Each row comes from the steps of one path. Every step used is in the known rows, and no mark comes twice. Write the path behind each row, first mark first.
Known rows:
U-H-Y-W-F: [-1.21 -5.06 -0.60 -1.24 -3.80 -4.96  0.54 -0.31  3.62 -2.91 -1.34  0.36
 -2.27  0.24 -2.60  2.17 -2.31 -2.78  2.03 -0.88  2.31 -3.02  4.91 -4.06]
X-N: [-0.91  0.49 -0.30  1.84  1.72  0.66 -0.20 -2.58  1.30  2.21  0.61  0.65
 -1.17 -2.60 -0.86 -2.48 -0.58  1.07 -1.13 -0.19 -0.48  2.75 -2.35 -2.37]
X-N-W: [-0.32 -0.45 -0.46  1.28  3.11 -1.54  0.63  0.04  1.57  1.54  0.29  2.82
 -1.12 -2.40  0.42 -1.21  0.83  0.75 -1.19  2.55 -1.97  3.73 -3.27 -5.31]
Y-M: [-0.11  0.11 -0.20  1.46  0.12  0.41 -3.07 -1.63 -1.90  3.49  4.17 -0.13
  0.96 -1.38 -2.16  1.37 -3.60 -0.33 -0.35 -3.71  3.80 -0.40 -0.45  4.59]
N-W-Y-M: [-0.35 -0.21  0.24 -0.02  0.87 -0.76 -0.29  1.02 -1.44 -0.79  0.80  1.34
  2.26  1.18 -0.19  3.80 -0.32  0.30 -0.18  0.03  0.25  1.34 -0.04  1.59]
H-Y-N-W-F: [ 0.46 -0.85 -4.08 -2.20  1.46 -5.92  2.79 -2.16  2.17  0.14 -3.39  2.58
 -0.97  1.76 -1.06 -1.99  1.02  0.38 -0.05  3.07  3.09  1.06  1.38 -2.05]
M-X-N-W-F: [-2.43 -2.37  1.07 -2.41 -1.37  0.22  0.72  0.87 -0.67  0.51 -0.59  3.11
  1.33  0.10 -0.30 -5.48  3.61 -1.53 -0.63  3.14 -2.94  0.58 -4.96 -1.16]
Y-M-X-N: [-0.96  2.02  1.30 -0.28 -1.78  2.37 -1.25 -1.71 -4.90  3.41  3.40 -2.13
  2.26 -1.56 -0.64 -4.69 -0.35 -1.36  1.69 -0.58  1.07 -2.21 -4.01  3.25]
U-N-W-Y: [-0.67 -1.16 -1.72  0.20  0.71 -1.36 -0.03  1.65  2.85 -2.34 -3.31  1.30
 -1.12  0.31 -1.75 -2.10  2.70  2.26 -2.12  2.84  0.81  3.51  1.27 -3.61]
W-Y-M-Q-X: [ 0.02  2.55 -0.67 -0.20 -0.43  5.67  0.06  0.48 -3.65  1.65  0.84 -2.95
  3.17  2.45  1.06  0.43  0.87  1.18  2.06 -1.65  1.31  0.42  2.50  8.22]
M-Q: [ 0.64  0.97 -2.31  1.06  0.85  3.51 -1.53  1.41  1.93  3.65 -0.56  0.66
 -2.08 -1.37  1.45  1.68 -2.27  3.10 -0.37 -1.36 -0.79  3.53  2.62  1.42]
Y-M-Q: [-0.43  2.15 -2.75  1.22  0.28  2.78 -1.83  0.10 -1.65  4.50  2.76 -1.09
  0.03 -1.56  0.57  2.07 -2.44  1.07  1.40 -2.21  2.21  1.83  1.39  5.29]
M-Q-X-N-W-Y-F: [-1.38  0.00 -2.21 -1.51  0.98  2.80  3.97  0.76 -2.50  1.52 -2.39  1.27
  0.56  0.00  2.25 -1.63  5.21 -0.18  2.17  2.83 -3.14  1.15 -0.68  2.43]
M-Q-X: [ 2.50  0.85 -0.97  0.57  1.56  5.65 -1.52  2.76 -0.22  5.16  0.51 -0.58
 -0.09  0.62  2.04 -1.28 -0.38  2.29  0.18 -1.55  0.64  0.94  2.17  4.00]
H-Y: [ 2.15  0.65 -0.91 -0.36  2.50 -0.14 -1.23 -0.85  0.93  0.72 -1.79 -0.02
 -0.92 -0.27 -0.02  2.73 -4.11  2.57 -1.49 -2.43  1.08  0.37  5.27 -1.73]
H-U-W-Y-F: [-2.73 -4.17  1.23  1.08 -4.42 -2.28 -0.58 -0.80  0.15 -5.74  0.47  0.46
 -0.61 -0.94 -0.83  6.60 -0.74 -3.88 -1.86 -1.44 -2.00 -2.37 -1.64 -3.21]
N-W-Y: [ 0.40 -1.44  0.88 -0.04  1.35 -0.49 -0.15  2.02  1.66 -1.59 -1.82  2.86
  0.84  1.39  0.25  3.45 -0.13  1.83 -1.65  0.36 -2.04  2.54  1.15 -1.36]
Q-X-N-W-F: [-0.87 -2.71  0.32 -0.70  2.10  0.25  1.35  0.31 -0.31  1.48  1.10  3.30
  1.66  1.08 -0.99 -5.36  4.65 -1.64 -1.71  2.31  0.34  1.70 -4.28  0.52]
H-U-Y-W: [ 0.09 -0.49  3.38  1.59 -1.78 -2.41 -0.03  1.55  4.00 -4.36  0.77 -1.01
 -2.67 -1.54  0.45  4.90 -4.04 -2.27 -0.40 -1.55 -4.24 -3.19  1.18 -5.44]
N-W-Y-M-Q-X: [ 0.97  1.46 -0.42 -0.54  1.59  2.60  0.83  3.40 -3.09  1.12  0.69 -0.21
  3.14  2.49  2.34  1.73  2.10  0.91  1.69  1.14 -0.03  1.21  1.20  4.35]
X-N-W-Y: [-1.24  0.41 -0.22  0.33  2.30 -0.65  2.15 -0.72  1.14 -1.56 -1.87  1.74
  0.41 -0.47  0.85 -0.28  2.50  1.17 -0.57  2.98 -3.56  4.07 -1.92 -4.25]
W-Y: [-0.33 -0.95  0.82  0.31 -0.20  2.28 -0.94 -1.01  1.45 -1.32 -1.68  0.33
  0.95  1.22 -1.06  1.94 -1.65  2.27 -1.85 -2.53 -0.85  1.44  2.02  2.13]
Q-X: [ 3.36 -1.54  2.04  0.79  1.17  3.35 -2.73  1.20 -0.39  4.01  2.11  0.42
  1.09  1.28 -1.00 -2.58 -1.48  0.57 -2.15 -3.31  2.61 -1.72  0.17  3.91]
U-W-Y-M: [-0.72 -0.71  0.89  1.12 -1.35 -1.06 -1.09  0.89 -1.57 -2.82  0.58 -1.61
  1.81  0.65 -0.14  3.86 -1.19 -0.59 -0.52 -0.46  1.86  0.43 -0.90  0.60]
U-Y-M-X: [ 0.35  2.01  4.07 -2.15 -2.18  2.65 -2.62  0.97 -2.88 -0.67  0.37 -2.58
  0.64  0.12 -0.27 -0.60 -1.98  0.18 -0.29 -2.99 -1.20 -5.42  0.50  4.60]
H-U: [ 0.20 -1.46  1.45  2.50 -1.15  0.53 -3.75 -0.67  2.23 -0.48  3.76  0.37
 -1.48 -1.35 -0.62  3.26 -3.27 -1.11 -2.64 -3.68 -0.56 -0.06 -0.18 -2.37]
W-F: [-3.15 -4.81 -0.98 -0.55 -1.31  0.06 -2.02 -1.93  2.60  0.40  0.20  4.06
 -0.04  0.67 -3.80 -0.47 -0.34 -0.60 -3.63 -2.73  1.64  2.21 -0.44  3.90]
Y-M-Q-X-N-W: [ 0.73  3.02 -1.75  0.54  2.74  2.63  0.98  1.72 -3.96  5.02  3.25 -1.10
  1.52 -0.72  2.46 -2.01  2.17 -0.43  2.68  1.95  1.22  1.90 -1.95  3.07]

Write each row's path:
[-0.85 -3.07 -3.37 -0.82 -0.21 -5.35  1.76 -1.87  2.97  1.82 -0.88  4.69
 -1.14  1.00 -2.66 -4.41  2.50 -1.11 -0.95  2.84  3.16  1.52 -3.61  0.46] : Y-N-W-F
[ 2.56 -0.14 -1.20  0.30  1.72 -4.51  2.01  0.83  2.06  0.74 -2.10 -0.23
 -0.69 -0.69  0.37  3.14 -5.76  0.59  1.36  0.23  0.23 -1.03  4.78 -4.58] : H-Y-W
[ 0.67  0.54 -1.39  0.39 -1.14 -0.62  1.57 -3.63  1.75  0.29 -2.71 -0.60
 -0.09  1.93 -1.51 -2.92  0.52  1.60  0.52 -0.07  1.80  0.68 -0.50  2.49] : W-Y-N
[ 0.62  2.44 -1.35 -0.27  2.72  4.61  2.67  2.60 -0.80  1.61 -1.87 -0.42
  1.00  1.12  3.97 -2.39  4.46  2.18  1.60  3.24 -3.08  3.70  0.09  0.31] : M-Q-X-N-W-Y
[ 1.79  2.03 -1.58  0.54  3.38  3.69  1.33  3.23 -0.42  4.33  0.03  0.39
 -0.28 -0.53  3.65 -3.02  2.91  1.50  1.17  2.89 -1.60  3.41 -0.95 -0.79] : M-Q-X-N-W
[ 1.09 -0.68 -0.56  1.17 -1.51 -3.14  1.50 -0.33  1.87 -1.92 -3.13 -1.06
 -0.58  1.13  0.01 -0.83  0.69  0.22 -0.16  2.12  1.82  0.60 -2.02 -2.50] : U-W-Y-N
[ 1.22  2.10 -1.29 -0.50  1.83 -0.64 -1.34 -1.84 -2.48  1.54  1.02 -1.71
  0.87 -0.51 -0.64  3.09 -4.41  0.98  0.42 -2.73  3.60 -0.81  4.10  1.89] : H-Y-M
[-2.46 -2.67  2.19 -0.09 -3.11 -0.76 -1.56 -2.28  0.92 -4.50  0.70  0.97
 -3.22 -2.34 -1.54  5.03 -1.63 -2.57 -2.64 -4.43 -3.81 -4.93  0.85 -0.18] : H-U-Y-F
[ 1.01 -0.73  2.35  0.35  0.21 -2.81  1.03  2.05  3.99 -1.81 -2.34 -0.08
 -2.22 -1.20 -0.20  2.83 -3.99  0.26 -0.18 -0.63 -2.90 -2.42  2.04 -2.44] : U-Y-W
[-0.20 -0.09  3.45  1.04 -1.16  1.25 -3.09  0.05  2.84 -4.30  1.06 -1.06
 -2.67 -1.14  0.33  4.41 -2.64 -0.21 -3.09 -3.90 -3.68 -2.27  1.90 -2.95] : H-U-Y
[-1.33  3.10  0.75  0.79 -1.35  2.79 -2.18  0.38 -0.13 -2.81  2.55 -3.06
 -2.04 -1.59  1.97  5.58 -2.01 -0.42  0.23 -3.03 -2.56 -1.58  2.25  0.71] : H-U-Y-M-Q
[ 0.54  1.38  1.52  0.05  2.18  1.73  1.61  0.22 -3.97  1.22  1.89 -0.68
  3.57  1.50  0.56 -3.17  3.67 -1.05  1.18  1.92  0.51  0.23 -3.20  2.21] : Q-X-N-W-Y-M
[ 0.87  3.97 -3.71 -0.56  2.07  1.29 -0.28 -0.44 -2.39  2.57 -0.17 -2.61
  0.11 -0.72  1.79  3.90 -3.24  2.33  2.32 -1.56  2.11  1.12  5.86  2.35] : H-Y-M-Q
[-2.85 -3.95 -0.39 -1.12 -2.31  0.19  0.62 -3.34 -0.55 -1.20 -2.29  2.59
  0.43 -0.04 -3.00  2.97 -0.25 -0.59 -1.45 -3.14 -0.87 -1.49  0.92  5.10] : W-Y-F
[ 2.20  0.84  0.53 -0.69  1.41 -3.64  1.32  0.24  3.46 -1.17 -3.24  1.32
 -3.21  0.07  0.17 -1.79  0.41  1.69 -0.85  1.67 -1.06 -1.38 -0.25 -2.12] : U-Y-N-W
[ 0.24  1.66 -3.00 -0.48  0.72  1.61  0.94  3.15 -1.69  0.35 -1.21 -1.62
  1.07  1.53  0.50 -3.45  4.98  1.28  1.20  3.43  2.51  2.42  1.68  1.92] : U-N-W-Y-M-Q-X
[ 1.69  0.14  1.58  1.16  2.12  3.03 -0.15 -0.70 -0.98  3.79  1.97 -0.55
  0.96 -0.35 -0.47 -5.81  0.96 -0.10 -1.02 -0.77  1.25  0.17 -2.72  0.96] : Q-X-N
[ 2.38 -0.34  1.36  0.68  3.42  1.05  0.67  1.72 -0.88  3.33  1.67  1.52
  0.88 -0.08  0.67 -4.48  2.19 -0.46 -1.00  1.85 -0.08  0.72 -3.48 -1.69] : Q-X-N-W
[-2.17  2.53  1.73 -1.22 -2.29  3.47  0.54 -2.21 -4.75 -0.43  0.42 -3.09
  3.71  0.73 -0.21 -2.86  1.32 -0.30  1.86 -0.33 -0.67 -1.38 -2.21  4.56] : W-Y-M-X-N
[-1.43  0.56  0.34  0.55 -1.00  1.87 -1.18 -2.27 -1.95 -0.41  1.29 -1.25
  2.55  1.09 -1.49  2.48 -1.40  0.56  0.08 -2.89  1.57  0.22  1.22  5.70] : W-Y-M
[-2.25  3.09 -2.51  0.35  2.01  1.06  2.96 -0.09 -1.62  0.02 -0.65 -0.18
  0.87 -0.94  2.65  0.73  3.21  1.11  2.40  3.82 -2.45  4.91 -1.21 -0.83] : X-N-W-Y-M-Q
[-0.92 -1.30 -0.43 -1.95 -0.01 -4.16  2.08 -0.95  3.88 -2.57 -3.70  2.98
 -2.53  1.17 -1.34 -2.61  2.88  0.24 -1.58  2.10 -0.69 -0.39 -1.21  0.01] : U-Y-N-W-F
[ 0.46  0.57  1.24 -2.33 -2.11 -1.21 -0.73  0.25 -3.08 -1.46  1.17 -2.80
 -0.32 -0.65  0.40 -1.09  0.78 -1.83  3.69  1.15  1.40 -4.72  1.96 -4.51] : U-H-Y-M-X-N-W
[ 0.42 -2.40  1.99  3.07 -1.71 -1.99 -3.43  1.88  2.24 -2.49  3.32 -0.24
 -1.59 -1.80  0.53  4.65 -3.11 -2.23 -2.71 -1.52 -0.52  0.01 -1.90 -6.87] : H-U-W
[-3.47 -1.00  0.24 -2.21 -1.98 -0.37  0.36 -0.68 -4.11  1.31  2.84  1.34
  3.13 -0.05 -1.12 -4.53  3.00 -3.17  1.04  2.07  0.16 -0.73 -5.69  3.20] : Y-M-X-N-W-F
[-0.62 -1.88  2.51  2.18 -2.56 -0.89 -1.97  1.47  1.82 -5.48  1.02 -1.24
 -0.25  0.10  0.95  5.85 -1.34 -1.79 -2.08 -0.97 -1.79  0.21 -0.58 -5.73] : H-U-W-Y
[ 2.70 -0.39 -2.14  0.76  1.20 -4.68  0.88 -0.45  2.64  3.35 -0.28  2.82
 -1.91 -0.09 -0.69 -3.30  0.16  0.49  0.02  2.36  2.74  0.95 -2.82 -2.01] : Y-N-W
[-0.25  0.86  1.33 -1.83 -3.22  0.78 -1.57 -1.87 -3.40 -0.73  1.47 -4.35
 -0.42 -0.78 -0.50 -2.14 -0.45 -1.63  3.69 -1.34  2.52 -5.42  2.54 -2.00] : U-H-Y-M-X-N
[-1.31  3.61 -1.19 -0.06  0.51  5.51  1.84 -1.26 -4.33  1.48  0.50 -3.66
  3.18  1.31  1.66 -1.97  2.89  0.56  3.09  0.34  0.27  1.74  0.25  6.07] : W-Y-M-Q-X-N
[ 3.48  1.58 -3.28 -0.74  2.73 -5.10  2.36 -0.90  1.75  1.75 -3.00  1.02
 -1.41  0.27  0.52 -1.40 -1.04  1.71  0.79  2.46  2.95  0.28  2.22 -4.43] : H-Y-N-W
[ 1.08  0.95  1.34  0.57 -0.98 -3.28 -0.01 -0.13  3.44 -3.50  0.08  0.11
 -3.46 -0.56  0.98  0.97  0.15 -0.96 -1.14  0.48 -2.44 -2.30 -1.09 -5.24] : H-U-Y-N-W
[-1.31  1.00  2.11 -0.19 -2.54  0.60  0.61  0.75 -3.96 -2.55 -0.17 -3.48
  2.82  0.44  1.13 -1.16  1.70 -1.46  1.53  2.03 -0.39 -1.02 -4.03 -0.86] : U-W-Y-M-X-N
[ 1.92 -2.91  0.51  0.32 -1.99 -4.37 -0.11  0.79  2.95 -1.64 -0.74 -1.56
 -2.97 -0.67 -1.05  3.42 -4.35 -1.15  2.60 -1.13  1.93 -4.01  5.90 -6.27] : U-H-Y-W
[ 0.16  0.19  1.95 -1.92 -1.09  0.75 -0.68  2.44 -3.36 -0.63  0.43  0.36
  3.57  2.00  0.60  1.21  0.51 -0.06  0.81  0.55 -1.17 -1.39 -0.80  2.63] : N-W-Y-M-X
[ 1.61  1.51  0.45 -0.11  0.09 -1.23  0.42 -2.08  3.15 -0.53 -2.98 -0.73
 -3.24  0.03 -0.81 -2.91 -0.73  1.85 -0.92 -0.65  0.12 -2.02  0.37  0.60] : U-Y-N
[-1.93 -1.52  0.50 -0.74 -2.09 -3.65  0.70 -1.26  4.00 -5.04 -0.32  1.81
 -2.92  0.87 -0.78 -0.04  2.19 -2.51 -1.92  0.98 -2.00 -1.53 -1.73 -2.89] : H-U-Y-N-W-F
